In the rows, 128 means zero.
Here are made-up elements, facts about them, and rows of numbers that follow some of those facts. Name the element behind each unnamed row.

Some facts about the elements:
fubre {Θ=148, ξ=94, Φ=a}
gigok {Θ=381, ξ=392, Φ=d}
rastefel {Θ=381, ξ=781, Φ=e}
trupepak {Θ=148, ξ=579, Φ=f}
zusta {Θ=148, ξ=781, Φ=c}
stebrir {Θ=381, ξ=781, Φ=c}
gasku {Θ=381, ξ=94, Φ=g}
zorum {Θ=395, ξ=834, Φ=e}
pufem {Θ=148, ξ=392, Φ=f}
gadru {Θ=148, ξ=579, Φ=e}
stotro {Θ=381, ξ=579, Φ=a}
trofotir {Θ=395, ξ=392, Φ=b}
vesek {Θ=148, ξ=94, Φ=d}
kage {Θ=381, ξ=834, Φ=g}
stukle {Θ=381, ξ=834, Φ=a}
tradral {Θ=148, ξ=152, Φ=e}
kuver {Θ=148, ξ=781, Φ=f}
skevel {Θ=395, ξ=392, Φ=d}
dratrim {Θ=381, ξ=579, Φ=b}
tribabul {Θ=148, ξ=579, Φ=b}
redru {Θ=395, ξ=152, Φ=g}
fenos {Θ=395, ξ=834, Φ=f}
fluplas {Θ=395, ξ=816, Φ=b}
tokluduk {Θ=381, ξ=392, Φ=f}
ribro {Θ=395, ξ=94, Φ=d}
brudo {Θ=381, ξ=94, Φ=a}
daflos {Θ=148, ξ=781, Φ=a}
zefles {Θ=381, ξ=152, Φ=f}
boza {Θ=381, ξ=94, Φ=c}
gratratuk {Θ=148, ξ=834, Φ=c}
plugra {Θ=395, ξ=579, Φ=a}
stofla {Θ=381, ξ=579, Φ=f}
gorurum {Θ=381, ξ=94, Φ=f}
kodri {Θ=381, ξ=152, Φ=g}
pliklel {Θ=395, ξ=579, Φ=f}
mabrik {Θ=148, ξ=152, Φ=c}
nofu {Θ=381, ξ=392, Φ=g}
skozapen {Θ=395, ξ=152, Φ=e}
gruris {Θ=395, ξ=94, Φ=a}
bame {Θ=381, ξ=816, Φ=g}
dreker {Θ=395, ξ=579, Φ=c}
pluflas {Θ=395, ξ=579, Φ=g}
nodreto {Θ=381, ξ=816, Φ=e}
fledis {Θ=381, ξ=579, Φ=g}
sogres {Θ=148, ξ=781, Φ=e}
vedror {Θ=148, ξ=94, Φ=g}
tozil {Θ=148, ξ=579, Φ=d}
kadral {Θ=381, ξ=152, Φ=a}
kana {Θ=148, ξ=94, Φ=f}
griflin {Θ=381, ξ=152, Φ=b}
vabru {Θ=381, ξ=94, Φ=b}
sevol {Θ=148, ξ=152, Φ=f}
toklam {Θ=381, ξ=579, Φ=c}
ragri {Θ=148, ξ=579, Φ=a}
trofli {Θ=395, ξ=94, Φ=f}
beste {Θ=148, ξ=152, Φ=b}
plustok {Θ=148, ξ=834, Φ=a}
rusti {Θ=381, ξ=392, Φ=e}
plaflor {Θ=381, ξ=579, Φ=d}
fligu {Θ=148, ξ=152, Φ=g}
bredri {Θ=395, ξ=94, Φ=b}
klifle {Θ=395, ξ=834, Φ=g}
kliflol {Θ=395, ξ=94, Φ=c}
guze {Θ=381, ξ=152, Φ=e}
bunol {Θ=381, ξ=781, Φ=a}
menor {Θ=395, ξ=152, Φ=f}
breste {Θ=148, ξ=816, Φ=c}
pame {Θ=148, ξ=152, Φ=a}
razumik {Θ=395, ξ=579, Φ=e}
popuplum {Θ=148, ξ=834, Φ=g}
grabruk {Θ=395, ξ=94, Φ=g}
dolis {Θ=381, ξ=94, Φ=d}
viki {Θ=395, ξ=152, Φ=c}
stota {Θ=148, ξ=94, Φ=e}
gisto {Θ=148, ξ=392, Φ=b}
tizak {Θ=395, ξ=781, Φ=g}
mena {Θ=381, ξ=816, Φ=c}
triruse {Θ=381, ξ=94, Φ=e}
laros {Θ=148, ξ=94, Φ=c}
zugim {Θ=381, ξ=392, Φ=b}
giflas {Θ=381, ξ=579, Φ=e}
bazizol {Θ=381, ξ=834, Φ=f}
dubrasu {Θ=148, ξ=834, Φ=f}
nafibir {Θ=148, ξ=392, Φ=e}
bresa {Θ=381, ξ=834, Φ=e}
baklak {Θ=148, ξ=392, Φ=g}
baklel {Θ=381, ξ=816, Φ=b}

Named rows:
[187 128  66 137 181 158  87 188 147 211 138 153  67 144 103 144 128  92
 221  68  86 186 130  84 125 103 144 118 163]: mena
[103 127 107 121  52 136 126 104 134 115 120 127 128  85 119 112 120 136
 100 170 105 166 140 121  82 117 106 141 145]: skozapen
[143 126  74 121  95 119 149 156 122 141 161 157 150 155  99  85 119 180
 136 151 154 135 150 159 180 190 122 126 131]: gisto
[147 123  93 125 105 130  93 160 132 197 139  95  90 123 124 115 113  98
 201 134 157 154  91 131 126 106 126 136 133]: toklam
[135 162 130 155 140  75 119 146 112 171 152  89 168 104 108 128 140  90
 161 163 153 136  91 171 152  89 143 165 134]: kage
[153  87  74 123 137 165 175 153 117 142 171 161  91 160  85 104 114 190
 154 101 150 179 148 111 174 137 115 112 147]: daflos
[104 124 121 139 145 130 180 139  81 155 178 111  89 141  71 113 103 163
 139  92 164 153 120 162 135  83 136 150 119]: laros
[122 148  89 139 147  82 109 160 125 178 137 112 155 134 130 141 132  84
 169 149 145 134  87 156 165 101 138 141 156]: nofu
[154 153 141 126  95 127 107 115  98 133 168 167 138 109  79  99 201 119
 151 117 146 192 144 155 160 118 111 161 129]: vabru
[133 116  61 122 146 152 182 124 113 138 136 174 101 119 111 129 122 168
 148  87 115 153 127 126 159 146 121  81 153]: sogres
[156  96  72 115 121 150 173 150 141 162 187 167  98 128 101 114 132 180
 140  78 128 167 132 142 161 150 136  97 133]: kuver
[162 150 109 118  97 110  80 155 135 157 148 154 162 128  93 101 168 131
 175 167 144 164 131 168 175 162 125 146 135]: zugim
[139 116 151 126  91 132 135 137 119  95 168 142 110 154  85 107 154 163
 103 159 129 208 158 115 124  83 124 176 135]: gruris
[116  94  91 117  99 122 108 168 165 149 127  98  84 155 131 124  80 130
 148 191 128 162 120 104  93  94 135 148 140]: dreker
[157 131  87 113  76 132  74 153 132 179 156 125 129 107 106  91 147 114
 185 148 168 173 128 130 152 138  99 135 142]: stotro
[108 153 108 147  88 111 118 131 114 185 150  80 125  75 133 122 100  75
 167 134 162 156  97 149 121  77 121 142 141]: kodri
[174 117  60 132 134 176 115 166 181 125 149 205 100 159 111 128 144 158
 140 120  55 219 190  59 114 145 130 117 172]: fluplas
[142  93  91 110  59 142 111 154 169 127 148 136 105 152 134 111 110 148
 126 188 135 192 144  98 110 128 110 147 137]: plugra

Which element is each row?
No name comes twice in this set of rows, the named rows included.
[167 141 101 110 103  91  86 164 142 183 167 150 140 117 108 114 181 101
 152 146 132 156 117 178 181 157 148 143 121] | tokluduk
[159 158 128 123  95  96  95 145 124 163 161 119 160 103 103 101 175 124
 137 159 143 145 111 187 153 147 141 164 107] | bazizol
[141 140 113 114  53 133  86 119 124 175 172  99 133  67 117  90 146 100
 139 129 156 178 125 155 120 137 114 139 111] | zefles
[118 106 120 139 111 138 168 126  86 128 185 146 113 148  60  89 126 169
 125 104 161 175 154 147 164 127 120 141 126] | fubre
[101 116  67 150 159  91 168 161 131 160 147 123 133 156 125 122  78 142
 129 137 148 112 107 156 160 130 152 116 140] | baklak
[107 116  71 135 143 119 165 134 112 141 142 158 158 152 105 111 108 160
 137 150 135 121 124 166 172 176 122 112 137] | nafibir
[ 75 123  80 153 106 117 183 129  99 165 162  95 121  98 136 111  59 129
 130 117 171 138 118 145 118 107 132 135 141] | fligu
[164 125 104 121 148 143 115 161 136 194 135 129  81 128  94 136 154 100
 205 105 126 181  88 110 156  75 134 119 144] | stebrir
[117 128 131 165 123  76 141 159 130 125 138 114 156 153 128 140 110 144
  95 198 126 135 108 145 117  81 157 183 135] | klifle
[112 121  91 120  69 133 163 119 105 158 187 117 112  85 123  77 108 163
 106 107 166 156 144 161 120 160 128 139 105] | sevol
[124 126 114 120 113 129 179 137  87 139 197 151 124 128  78 105 136 171
 110  74 151 159 144 169 159 127 150 139 101] | kana
[113 138 132 140 102  96 123 125 136 101 126 134 162 127 110 113 140 159
  99 214 110 145 133 154 115 117 124 173 133] | zorum
[110 128  87 122 112 103 131 165 164 109 124 133 146 173 128 142 137 156
 127 197  93 147 122 146 132 116 138 140 151] | skevel
[164 138 131 142 106 104  88 138 108 166 164 113 150 122  84  86 157 122
 155 175 162 147 118 165 173 135 120 185 113] | stukle

The same elements again, as new rows of numbers:
Named rows:
[135 119 101 125 133 145 146 121 112 147 132 115 138  87 124 119 129 124
 129 130 159 143  97 127 139 125 138 132 113 103 104 132 110 126 126 153]: gratratuk
[135 128  91 135 148 128 156 131  86 122 125 123 132 114 113 131 117 118
 133 125 138 162 142  98 115 132 109 127 104 132 126 135 101 140 135 132]: gisto
[136 135 138 149 103 136 105 109 126 120 138 145 132 111 142 161 146 133
 126 135 106 115  89 183 148 126 150 119 103 135 113 144 154 129  84 102]: dreker
[ 92 126 165  91 138 141  90 164 133 121 126 138 131 159 131  96 155  94
 133 108 111 115 175 112  95 134 123 122 162 130 155 117 150 140 151 116]: dolis
[163  80 153 141 117 129 168 128 114 137 126 130 131 121 116 116 105 128
 132 114 140 137 133 148 127 119 116 130 130 161 117 134 105 128 131 144]: zusta
[140  93 152 140 133 138 142 154 149 130 138 126 115 133 127 115 106 134
 130  99 127  93 134 201 137 119 126 131 170 151 133 127 133 113 147 135]: bunol
[127 142  93 142 145 126 129 152 136 117 138 120 119 119 124 123 126 130
 129 116 129 128 142 110 131 138 117 131 141 137 145 129 156 128 148 109]: zugim
[139 132 135 164 110  82 103 108 140 122 121 149 128 159 140 166 132 133
 121 139 113 121  87 176 141 121 141 126 101 101 116 143 163 133  83 109]: pluflas
[136 155 114  97 133 144 115 123 173 139 113 114 110  81 136 144 142 168
 126 135 130  98 113 142 146 141 143 134 115 108 129 119 114  91 124 126]: zefles
[133 136 109 136 114 103  79 148 155 123 111 143 130  91 132 146 133 149
 127 132 119 110 109 200 148 146 147 123 111 153 130 132 200 112  69  99]: dratrim
[111 147 128 133 142 176 135 127 102 115 174 133 114 132 131 159 161 106
 134 110 108 115 134 148 102 130 117 130 124  98 130 140  87 137 163 111]: skevel
[141 111 122 123 114 117  97 125 115 131 107 144 145  85 125 149 141 133
 131 145 127 138 110 180 135 137 145 121  67 135 104 138 146 132  57 124]: trupepak
[153 114  92 147 159  82 171 126 116 129 129 117 128 164 117 127 123 110
 125 128 148 169 127 105 116 113 106 135 111 105 128 134  98 153 133 140]: baklak
[114 151 147 151 124 157 180 111  93 109 150 128 119 166 122 131 113 120
 132 107 119 137 168  33 107 127 107 132 166 139 140 126  80 122 203 137]: fluplas
[142 108 128 113 130 127  87 130 121 130 121 135 144  99 129 150 129 130
 129 146 134 126 107 226 138 132 143 120  84 130 100 135 131 141  58 128]: ragri
[134 143 104 100 128 148 122  99 135 140 107 121 127  82 123 154 124 167
 130 144 143 136 124 102 135 143 134 130  88 108 103 121  63 101 109 144]: beste
[147  95 151 147 124 121 147 151 152 133 131 128 120 128 127 110 107 138
 129 108 128 105 126 159 137 122 124 132 157 171 140 129 148 115 152 129]: stebrir
[109 123 148 111 122 115 115 154 139 116 115 136 134 162 127  86 139 104
 128 117 117 138 164  69 117 130 123 123 162 166 158 116 172 139 148 119]: gorurum

Which element is each row?
No name comes twice in this set of rows, the named rows included.
[122 158 109 160 132 152 149 114  94 108 157 128 125 135 126 154 128 120
 130 116 112 133 133 107 120 131 115 129 131 125 132 139 122 136 155 110] | trofotir
[119 121 129  98 124 130  62 159 158 134 127 143 122  91 137 148 164 135
 131 122 108  83 113 237 133 140 149 121  97 112 125 135 178 115  83  99] | plaflor
[147 109 167 179 113 101 175 111 128 128 131 141 116 190 130 143 105 128
 126 104 121 117 121 145 127 109 118 135 145 125 129 140 125 123 155 133] | tizak
[ 86 137 179 107 120 165 107 126  99 113 149 149 132 183 133 129 159  83
 133 116 102 121 171 102  91 129 121 121 150 123 141 127 117 149 161 108] | ribro
[129 101 142 123 129  71 144 126 107 126 104 135 147 221 123  96 113  93
 125 133 140 189 162  58 105 113 111 124 136 137 137 123 119 167 131 143] | vedror
[145 146 110 114 143  90 125 120 192 145 103 112 107 130 138 143 123 169
 120 139 140 115 103 139 141 123 135 139 120  86 127 122 116  92 120 135] | kodri
[123 149 134 169  93 130 102 110 121 120 139 143 133 107 135 160 132 142
 127 148 103 110  97 175 148 139 143 120 100 138 111 141 173 131  78 108] | razumik
[136 123  83 146 135  86 138 137 173 144 125 117 126 128 136 121 120 131
 119 117 146 114  84 153 148 113 138 140 143  75 132 130 158 113 141 142] | kage
[128 144 125  96 150 148  96 126 177 137 126 107 108  83 140 137 136 167
 125 142 133  83 108 175 146 131 148 130 127 101 123 117  94  97 128 123] | kadral
[127 109 128  95 125 135  78 138 124 137 119 147 139  88 125 155 159 124
 135 132 120 113 113 224 116 145 138 121  69 105 100 141 120 128  57 122] | tozil
[120 177 131 143 113 161 125  82 137 132 139 123 109  96 138 163 129 164
 126 149 117 103 109  99 145 133 138 131 113 107 114 127  87 101 128 126] | skozapen
[145 109  85 135 136  90 154 116 130 149 118 120 144 129 125 134 121 125
 124 124 156 157  95 134 134 114 131 137 108  74 106 135 106 130 125 161] | popuplum
[134 116 149 160 113 114 148 147 149 134 128 126 124 123 122 111 107 145
 131 110 124 100 133 143 138 128 120 132 162 176 139 128 167 119 141 128] | rastefel

The same elements again, as new rows of numbers:
Some elements and their rows:
[160  81 104 117  96 147 102 129 146 171 102 109 131]: bredri
[ 79 162 114 125 183 108 146 122 115 138 161  86 143]: pufem
[ 88 134 143 138 141 140 121 148 129 114 116 103 127]: zusta
[105 131 105 120 148 128 103 128 125 153 173 146 166]: skevel
[151 161 206 156 158 147  98 117 149 149 123 137 110]: fenos
[127 108 188 129 107 127 115 160 143 121  82  99  66]: beste
[145 100 178 162  72 162 121 113 147  84 126 134  82]: kadral
[148  90 102 141  79 144  99 113 158 157 111 107 138]: kliflol
[120 149 193 175 146 155  85 111 178 129 133 129 131]: zorum
[140  94 208 164  87 130  81 133 157 137 103 127 113]: viki
[127 115 136 147 118 184 133 123 104  94 138 155 135]: stebrir
[163  97 191 173 122 119  80 112 147 126  70 118 127]: redru
[104 158 188 131 163 148 111 132 185 125 120 104  91]: plustok
[100 136 132 151 128 207 132 122  93  89 153 160 157]: stotro
[158  96 107 149 113 123 110  96 142 149  89  98 152]: grabruk
[111 131 127 153 153 178 139 108  86  79 123 147 168]: fledis
[117 134 205 152 113 108 125 126 142 130  96  83  65]: sevol
[ 98 132 141 172 116 183 137 107 116  86 156 148 138]: rastefel

Rows to name:
No name comes twice in this set of rows, the named rows included.
[ 85 164 152 156 134 135 134 138 110 135 115  94 121] | kuver
[121 174 193 137 160 136 134 112 159 132 123  95  87] | dubrasu
[115 145 118 179  94 200 133  97 130  95 135 137 136] | nodreto
[125 126 119 154 102 211 125 122 119 103 119 140 124] | mena
[162  95  79 136 103 153 155  70 128 112 106 111 118] | gasku
[160  83  80 118  77 184 141 103 133 117 126 120 100] | vabru
[146 130 195 152 171 148  99 105 167 137  93 133 132] | klifle
[106 143 137 152 126 164 126 141 134 126  87  92 130] | breste
[119 110  88  86 162 165 152 122  99 116 184 143 153] | zugim
[ 86 126 102  88 185 128 140 147 117 128 154 102 141] | gisto
[144 116  93 139  80 147 147  78 117 136 137 105 106] | gorurum
[162  88 162 132  84 171 118 120 133  97 110 148  72] | griflin
[157 130 170 142 154 170 129  84 147  95 121 142 112] | kage
[150 112 143 141 116 195  84 156 126 144  86 130 149] | fluplas

